Here is a tiny trained network, its code and every weight. The questions are about switching its units off for an input and a class, where a switched-off unit gives its printed mean instead of its output.

import numpy as np


def w(rows, s, z=0):
    codes = np.array(rows[::2]) - 128.0
    scale = np.full(codes.shape[1], s)
    scale[-1] = z or s
    return codes * scale


def f(y):
    return y / 2 * (1 + np.tanh(0.7978845608 * (y + 0.044715 * y**3)))


def log_softmax(a):
    a = a - a.max(-1, keepdims=True)
    return a - np.log(np.exp(a).sum(-1, keepdims=True))


def net(x, mask):
    res = np.array(x, float).reshape(1, 6) / 4 @ E
    y = f(res @ A[0][:, :-1].T + A[0][:, -1])
    res = res + np.where(mask, y, B[0][:, -1]) @ B[0][:, :-1]
    return log_softmax(res[-1] @ U[:, :-1].T + U[:, -1])


A, B = {}, {}
E = w([
[107,92,146,244,32,123,165,81],'x0',
[173,244,118,173,195,85,142,51],'x1',
[135,41,104,125,236,170,254,133],'x2',
[117,136,103,140,200,246,40,131],'x3',
[211,128,141,189,93,95,126,150],'x4',
[175,130,218,130,143,198,150,89],'x5',
],0.0086)
A[0] = w([
[135,145,60,67,164,116,123,167,189],'neuron 1',
[140,178,133,121,167,191,81,75,129],'neuron 2',
[67,96,133,149,34,6,113,108,47],'neuron 3',
[190,170,162,143,171,202,102,103,89],'neuron 4',
[50,118,68,70,184,152,111,155,143],'neuron 5',
[187,165,130,139,146,188,110,105,36],'neuron 6',
[123,203,104,101,182,154,113,141,22],'neuron 7',
[50,144,40,120,175,151,110,145,101],'neuron 8',
[2,62,65,82,201,151,108,104,137],'neuron 9',
[162,186,87,57,135,80,145,196,133],'neuron 10',
[149,92,163,93,176,179,105,193,112],'neuron 11',
[99,66,125,152,70,85,243,125,146],'neuron 12',
[160,156,113,211,113,63,147,83,101],'neuron 13',
[125,191,21,174,159,89,186,116,152],'neuron 14',
[96,149,151,84,113,83,86,181,218],'neuron 15',
[79,52,163,151,70,220,153,84,253],'neuron 16',
],0.0083,0.0026)
B[0] = w([
[132,95,81,115,94,157,145,134,194],'neuron 1',
[100,119,174,189,103,86,176,158,192],'neuron 2',
[158,155,189,152,177,111,120,108,232],'neuron 3',
[172,172,239,184,126,77,162,103,192],'neuron 4',
[106,126,28,96,129,173,99,74,220],'neuron 5',
[179,138,178,118,136,141,133,180,161],'neuron 6',
[82,131,143,161,103,101,161,125,170],'neuron 7',
[75,148,71,115,141,160,112,160,195],'neuron 8',
[69,122,60,122,135,191,134,112,247],'neuron 9',
[92,100,95,123,72,152,151,137,184],'neuron 10',
[181,174,103,104,80,152,61,114,196],'neuron 11',
[104,2,150,184,57,106,190,191,255],'neuron 12',
[176,186,120,90,176,138,102,112,194],'neuron 13',
[121,145,95,75,180,213,66,92,203],'neuron 14',
[51,139,137,129,49,128,191,147,190],'neuron 15',
[80,69,150,123,63,138,188,203,250],'neuron 16',
],0.0087,0.0085)
U = w([
[121,100,2,90,142,179,117,116,66],'0',
[224,239,170,107,191,93,69,65,23],'1',
[144,66,215,148,96,62,142,172,248],'2',
],0.0099,0.0013)

Each question gives the input, the list of numbers given to net, and the class t.
The units are the neurons (one row each of A and B). Each row of codes is followed by its name. A weight is (code - 128) times the scale printed after its matrix; where a second scale follows, it is the last column's (A, B and U).
mask holds one flag per neuron, in row order. A switched-off neuron (its flag False) gives its mean, the last column of its row in B, instead of its output. The means were averaged over made-up inputs and are rounded, as every weight is.
A unit's drop is (log p(t) with every unit on - log p(t) with that unit switched off) / (log p(t) with every unit on - log p(t) with every unit switched off).
The circuit of an input: a set's keep is (log p(t) with only the set's units on - log p(t) with every unit switched off) / (log p(t) with every unit on - log p(t) with every unit switched off). Starting from the 12 units with the biggest drops (on a tie, the unit counted first), units are removed one at a time, each time the one whose removal leaves the highest keep (on an exact tie, the one counted first), for as long as the keep stays at least 0.8.
circuit, biggest first: the units of the circuit, biggest drop first
k most important neurons: the k neurons with the biggest drops, biggest first
drop of u: that unit's drop, to one decimal
input [1,2,-6,0,-2,0], class 1: circuit, biggest first => neuron 12; neuron 16
input [-6,4,7,3,-3,7], class 1: circuit, biggest first => neuron 4
input [7,-6,-3,6,-3,2], class 2: 2 most important neurons => neuron 16; neuron 5
input [0,6,7,-1,-5,8], class 1: circuit, biggest first => neuron 12; neuron 4
input [1,-1,-8,-2,-1,-8], class 1: circuit, biggest first => neuron 12; neuron 3
input [-7,2,7,-7,4,2], class 0: 2 most important neurons => neuron 4; neuron 14
input [6,8,8,-1,5,0], class 1: 2 most important neurons => neuron 13; neuron 14
input [-2,2,3,8,2,2], class 1: 2 most important neurons => neuron 4; neuron 12
input [2,5,3,6,5,3], class 1: drop of neuron 12 => 0.2
input [4,7,1,5,-6,8], class 2: drop of neuron 2 => 0.5
